Each row has a name. Each piece below is followed by the name of the row it came from, unless a question asks for something else. Each question is about the rows just above it. Places in a row count from 0.

W: [106 132 191  86 171 118  98 135 129 129 131 143  80 152 119 114 143 107
 109 124 159 121  95 134 136]
J: [ 95 134 197 102 145 129 119 166 135 102 144 139 212 137 145 167 130 141
 128  73  98 157  84 129 128]
R: [106 132 191  86 171 118  98 135 129 129 131 143 200 131 135 154  97 132
 121  88 115 157  75 129 128]
P: [134 134 197 102 145 108 119 166 135 102 144 139 212 137 145 167 130 141
 128  73  98 157  84 129 128]
Y: [ 95 134 197 102 145 108 119 166 135 102 144 139 212 137 145 167 130 141
 128  73  98 157  84 129 128]
M: [136 133 188 104 145 107 119 152 131 101 144 139 213 138 137 159 122 140
 127  74  97 153  83 129 133]
N: [ 88 144  95 127 116 129 175 111 167 157  95 128 110 156 110 154 152 134
  84 185 138 145 194 142 151]
[145 107 119 152] => M
Does one of the named rows hold [109 124 159 121  95] side by side, in this order? => yes

D: [137 209  75 128  45 160 126  84 162 100]
Q: [190  80 199 117 165 146 110 130 147 110]
E: [151 143 142 128 111 153 118 108 136 114]
H: [113 209  75 141  45 160 126  84 162 100]
V: [148 119 120 117 165 146 110 130 119 127]
S: [149  93 162 120 159 128 125 137 119 136]
T: [ 94 137  98 131 123 108 136 135 126 136]
K: [146 108 103 139  73 157 124  96 151 110]
L: [153 129 148 126 124 148 119 117 135 121]
F: [128 135 124 128 121 127 131 122 127 124]
Where do [190  80 199 117 165 146 110 130 147 110] appear? => Q
Which row holds [151 143 142 128 111 153 118 108 136 114]? => E
Which row holds this, read backwards? [117 119 148] => L
The row with [153 129 148 126 124 148 119 117 135 121] is => L
[ 80 199 117 165 146 110] => Q

Digad: [136 131 139  82 133 152 116 144 130 120 116 123 131 118 114 109 132 119
 150 127 138 112 136 138 138 153 126 118 162 115 143 144]
pege: [132 142 119 152 134 137  80 130 139 113 116 117 134 119 114 111 138 118
 150 124 138 114 136 137 139 155 129 114 172 109 144 139]
dafi: [136 132 136  75 128 152 115 141 132 121 117 118 135 118 114 110 138 118
 148 125 138 114 135 139 138 155 128 115 170 110 144 139]
Tumo: [137 132 139  80 134 152 113 142 130 119 114 123 132 118 114 108 133 118
 149 129 138 110 135 137 139 153 127 120 163 114 143 144]
rekud: [137 131 137  73 127 150 116 141 131 122 116 118 136 119 114 112 138 118
 150 125 137 113 136 138 139 154 129 115 172 109 144 138]
fati: [133 176 160  77 133 212  78 107 145 118  96 136 164 106  47  79 173 103
 125 130 175  88  71  99 105 186 155 139 192 100 106 120]
Zesur: [129 128 146  89 120 143 109 141 131 124 121 121 141 118 127 121 137 116
 151 124 128 116 124 144 134 146 124 116 162 113 134 129]
Guv: [137 132 139  81 133 152 113 142 130 119 116 123 133 118 115 109 133 118
 149 128 137 111 135 138 139 153 126 119 162 114 143 144]
Buk: [150 146 149  55 144 175  98 127 148 115 121 128 152 117  93 109 158 109
 153 139 151  88  97 110 127 165 123 124 172 104 138 139]
vivon: [137 132 139  81 133 152 114 142 130 119 115 123 132 118 114 109 133 118
 149 128 138 111 135 138 139 153 126 119 162 114 143 144]
Does one of the named rows hold [128 152 115] side by side, in this order? => yes
[112 138 118 150 125 137 113 136 138 139] is in which row? => rekud
Which row holds this, read backwards? [119 130 142 113 152 134  80 139 132 137] => Tumo

G: [146 137 167 176]
C: [ 83  88 154 144]
U: [109  99 156 187]
B: [ 83  88 147 144]
Z: [119 129 178 242]
[109  99 156] => U
Is [ 83  88 154 144] printed in one of the named rows, side by side and in this order? => yes
Does one of the named rows hold [137 167] side by side, in this order? => yes
Where in the named rows is [109]? => U, 0

nires: [133 154 164 147  84 107  63 169 125]
Ger: [124 142  97  98 126 229 123 148 117]
Peva: [ 95 217  83 116 132 172 149  99 159]
Kepam: [ 20 105  89  77 148 207  79 102 103]
faf: [105  72  79 136 107  53  80 149 118]
nake: [169 120 192 135 160 211 163 142 146]
duko: [145  33 134  98  97  20 104 196 142]
pari: [112  34 169 162 182 173 105  56  83]
Bod: [120 174  64 115 118 157 128 119 179]
Kese: [183 148 117 126 229 142  97 123  98]
mudat: [141  44 115 114 112 149 139 145 165]
bitig: [ 81 100 130 152 183 107 126 165 103]
Which row holds this, read backwards? [104  20] => duko
The row with [142  97  98 126 229 123 148 117] is => Ger

goru: [143 119 180  86]
peku: [103 147 120 156]
pefef: [ 85 212 179 158]
fupor: [173  85 111 163]
zik: [102 152 123 125]
rarif: [ 65 150 167 157]
puru: [101 105 113 168]
bivu: [129 150 145 155]
Pobu: [125  95 176 135]
Kemu: [187 152 117 103]
Dotob: [131 135 156 170]
Among the named rows, does one hold [212 179] next to each other, in this order? => yes
Among the named rows, does one hold [173  85 111] next to each other, in this order? => yes
Does one of the named rows hold [150 167 157] side by side, in this order? => yes
Does one of the named rows hold [ 65 150] side by side, in this order? => yes
Among the named rows, does one hold [ 86 180] next to each other, in this order? => no

zifup: [ 65 137  50 148 131 232 150 109 122 141 124 192 186]
lotom: [217 169  69 154  65 236  65 137  50 146 138 215 192]
vaf: [133 118  83  79 167 168 176  62 148  97  78 155 131]
[ 65 137  50 146] is in which row? => lotom
Is [138  50] printed in one of the named rows, side by side and in this order? => no

vod: [114 205 112 128 125 180 164 108 124 124 153 120 136 110 129  75 135 209
 120 121]
Muto: [162 109 133 121 172  56 155 150 129 138  90 232  89 209 103 140 143 122
  76 130]
pif: [125 117 121 136 157  72 109 168  81 115  73 194 122 206  45  99 130 170
  61 118]
Duzak: [116  70 145 138  54 160  79 109  73  93 125 125 147  57 178  70 125 184
  77 131]
Pasi: [114 205 112 128 125 180 164 108 124 124 153 120 166  44 135  88 100 103
 206 162]
Muzit: [117 179 118 138  55 160  81 108  74  94 127 126 147  57 178  69 125 184
 178 147]
Kivi: [ 90 115 112 130 169 158 162 124 171 145 179  52 136 110  95 165 123  68
 134 113]
famig: [121 197 117 134  78 172 117 100  92 104 139 130 158  40 176  74 113 152
 203 160]
kog: [116  70 145 114  54 160  79 109  73  93 125 125 147  57 178  70 125 184
 178 147]
sab: [ 90 129 111 127 168 163 168 124 166 143 179  56 142 103  90 157 120  67
 143 118]
Zisuz: [116 177 118 138  54 160  79 109  73  93 125 125 147  57 178  70 125 184
 178 147]
[127  94  74 108  81] is which row, read backwards? => Muzit
Among the named rows, does one hold [142 103] next to each other, in this order? => yes
[157  72 109 168  81] => pif
Row and place of [194] in the named rows: => pif, 11

Kel: [131 131  45  72 220 147 178]
maled: [131 131  45  72 220 197 145]
poga: [106  96 134  82  20 114 194]
Segi: [131 131  45  72 220  73  84]
Borez: [106  96 134  82  20  45  83]
Among the named rows, does one hold [194 114] next to each other, in this order? => no
Which row holds [131 131  45  72 220  73]? => Segi
Does one of the named rows hold [131  45  72 220 147] side by side, in this order? => yes
Which row holds [131 131  45  72 220 147 178]? => Kel
[194] is at row and place => poga, 6

puriz: [223 138 131 133 150 111 138  98 225 138 167 140  91  79]
Mavif: [134 162 143 139 138 131 141 148 152 139 142 113 144 207]
vinev: [111 138  98 223 138 131 133 148  84 128 118 120 161 180]
Which row holds this, read backwards? [225  98 138 111] => puriz
Is [111 139] printed in one of the named rows, side by side and in this order? => no
Where in the named rows is [140]? => puriz, 11
Which row holds [148 133 131 138 223] read backwards? => vinev

savan: [ 86  88 102 120 191 120 152]
fom: [ 86  88 102 176 191 120 152]
pomi: [132 127  54  32 158 131 168]
dimup: [ 86 149 134 167 133 200 136]
Kas: [ 74 132 127  54  34 150 159]
Mera: [123 117 116 234 227 176 132]
zer: [175 160 138  35 163 113  50]
Lurus: [ 69 223  61 184  58 154 114]
zapid: [105  83 127  78 134 158 195]
[ 86 149 134 167 133 200] is in which row? => dimup
[223  61 184  58 154] is in which row? => Lurus
Which row holds [132 127  54  34]? => Kas
[ 83 105] is which row, read backwards? => zapid
Among the named rows, does one hold [120 152] next to each other, in this order? => yes
Where in the named rows is [61]? => Lurus, 2

nof: [156  72  97  79  59  79  90 148]
fekon: [135  57  57  29 136 146  56  69]
mopov: [162  77  97  64  68  63  75 139]
veg: [162  77  97  64  81  63  75 126]
pudur: [145  74 110 163  33  97 155 174]
renuv: [163 135 126  43 174  31  49 108]
debu: [129  46 125  62  89 187  93  89]
Tum: [126  72  56  39 191 142  55  41]
Val: [ 95 191 176 130 110 149 141 163]
Among the named rows, does one hold [97 64 81] next to each other, in this order? => yes
Where in the named rows is [69]? => fekon, 7
Row and place of [155] in the named rows: => pudur, 6

nov: [177 110  85 157 178  63 207 153  71  71]
disa: [129 195 110  85 155 178  63 207 153  71]
Nin: [130 195 110  85 155 178  63 207 153 110]
[157] is at row and place => nov, 3
[195 110  85 155 178  63 207 153  71] => disa
[129] is at row and place => disa, 0

Lif: [103  58 118 119 195]
Dubu: [144  69 126 147 199]
zesaz: [ 98 220 192  73  87]
netol: [140 209 152 145  53]
disu: [ 92 160 188 102 161]
zupek: [197 160 188 221  97]
Soga: [ 52  68 141  73  52]
pilu: [ 72  71 164 128 210]
Row and place of [53] in the named rows: => netol, 4
Where in the named rows is [220]? => zesaz, 1
[ 68 141] => Soga
[160 188 102] => disu
Where in the named rows is [140]? => netol, 0
[ 87  73 192] is which row, read backwards? => zesaz

